Below is a small trained network, with its code and all its weights. Each question gives an input and a class and asks what happens when units are switched off, that is, made to give their printed mean instead of their output.

import numpy as np


def w(rows, s, z=0):
    codes = np.array(rows[::2]) - 128.0
    scale = np.full(codes.shape[1], s)
    scale[-1] = z or s
    return codes * scale


def f(y):
    return np.maximum(y, 0)


def log_softmax(a):
    a = a - a.max(-1, keepdims=True)
    return a - np.log(np.exp(a).sum(-1, keepdims=True))


def net(x, mask):
    res = np.array(x, float).reshape(1, 7) / 4 @ E
    y = f(res @ A[0][:, :-1].T + A[0][:, -1])
    res = res + np.where(mask, y, B[0][:, -1]) @ B[0][:, :-1]
    return log_softmax(res[-1] @ U[:, :-1].T + U[:, -1])


A, B = {}, {}
E = w([
[185,99,152,106,228,206,144,201,121],'x0',
[255,207,192,22,123,131,132,80,181],'x1',
[98,135,89,85,86,135,70,248,210],'x2',
[135,20,5,136,35,214,246,212,125],'x3',
[211,178,61,169,150,207,231,171,202],'x4',
[55,237,51,108,129,114,107,148,174],'x5',
[208,131,40,173,216,45,200,154,126],'x6',
],0.0086)
A[0] = w([
[81,64,133,118,220,83,50,194,102,111],'N1',
[147,59,172,88,82,103,144,41,17,167],'N2',
[228,170,132,163,233,86,218,48,59,172],'N3',
[164,245,207,30,135,91,94,28,142,171],'N4',
[103,154,95,131,129,176,159,79,191,55],'N5',
[63,149,118,27,105,201,90,201,123,4],'N6',
[254,104,254,59,154,214,79,138,135,188],'N7',
[158,173,135,98,130,82,57,98,137,153],'N8',
[244,98,25,126,126,72,197,225,179,57],'N9',
[59,135,92,146,89,170,94,153,137,168],'N10',
[113,149,128,150,113,154,38,107,125,115],'N11',
[126,217,180,113,145,34,28,55,141,229],'N12',
[81,85,125,88,127,144,111,92,34,43],'N13',
],0.01,0.0026)
B[0] = w([
[90,123,172,210,168,42,52,160,87,188],'N1',
[11,50,211,158,172,85,123,105,118,209],'N2',
[190,179,6,89,166,165,154,133,191,236],'N3',
[110,130,223,180,123,78,40,157,186,243],'N4',
[111,92,160,101,178,85,147,152,121,159],'N5',
[162,197,87,61,193,165,110,138,198,203],'N6',
[239,190,46,62,2,205,160,125,199,243],'N7',
[157,106,169,110,177,123,68,161,143,184],'N8',
[120,156,127,40,35,184,181,167,69,254],'N9',
[161,135,183,57,136,148,114,148,183,196],'N10',
[161,120,113,120,102,132,159,115,131,169],'N11',
[164,225,157,179,167,142,69,220,151,243],'N12',
[149,119,196,133,119,157,80,68,157,172],'N13',
],0.0098,0.018)
U = w([
[16,99,147,80,119,103,175,156,90,144],'0',
[143,176,28,189,184,112,154,115,93,95],'1',
[130,150,133,124,29,141,157,149,97,2],'2',
[157,151,49,7,96,173,227,88,174,193],'3',
[133,184,124,118,147,120,75,145,190,137],'4',
[44,64,174,188,146,87,96,62,134,125],'5',
],0.011,0.0067)

Each question gives the input, the list of numbers given to net, and the class t.
The units are the neurons (one row each of A and B). Each row of codes is followed by its name. A weight is (code - 128) times the scale printed after its matrix; where a second scale follows, it is the last column's (A, B and U).
mask holds one flag per neuron, in row order. A switched-off neuron (its flag False) gives its mean, the last column of its row in B, instead of its output. The means were averaged over made-up inputs and are rounded, as every weight is.
A unit's drop is (log p(t) with every unit on - log p(t) with that unit switched off) / (log p(t) with every unit on - log p(t) with every unit switched off).
The circuit of an input: a set's keep is (log p(t) with only the set's units on - log p(t) with every unit switched off) / (log p(t) with every unit on - log p(t) with every unit switched off). Starting from the 12 units with the biggest drops (on a tie, the unit counted first), units are removed one at a time, each time the one whose removal leaves the highest keep (on an exact tie, the one counted first), for as long as the keep stays at least 0.8.
units of the circuit, in order: the units of the circuit, biggest drop first
k most important neurons: the k neurons with the biggest drops, biggest first
drop when u is switched off: that unit's drop, to one decimal
input [7,-6,-2,6,-1,4,4], class 2: units of the circuit, in order -> [N3 N9]
input [-3,5,-2,3,-6,-8,-8], class 5: units of the circuit, in order -> [N2]
input [4,-6,-7,2,7,7,-7], class 3: 2 most important neurons -> [N4 N12]
input [-1,1,8,6,-7,-2,6], class 3: 2 most important neurons -> [N2 N4]
input [6,1,5,8,-8,-3,7], class 0: 3 most important neurons -> [N7 N1 N3]
input [4,-7,3,7,-2,-5,3], class 2: 2 most important neurons -> [N2 N9]
input [3,-4,3,-5,4,4,7], class 1: 2 most important neurons -> [N7 N1]
input [-2,-8,5,7,-2,1,4], class 0: 3 most important neurons -> [N7 N3 N1]
input [-3,-1,-4,6,-3,-6,4], class 0: 2 most important neurons -> [N2 N7]
input [7,0,-6,0,-7,1,-5], class 5: 2 most important neurons -> [N2 N3]
input [3,-8,-4,-1,-4,8,6], class 1: drop when N2 is switched off -> 0.6
input [6,-4,3,4,-8,-4,-4], class 5: drop when N10 is switched off -> 0.0
input [3,-8,-6,6,3,-4,-7], class 5: drop when N9 is switched off -> 0.1
input [5,-5,4,-3,5,7,8], class 3: units of the circuit, in order -> [N9]
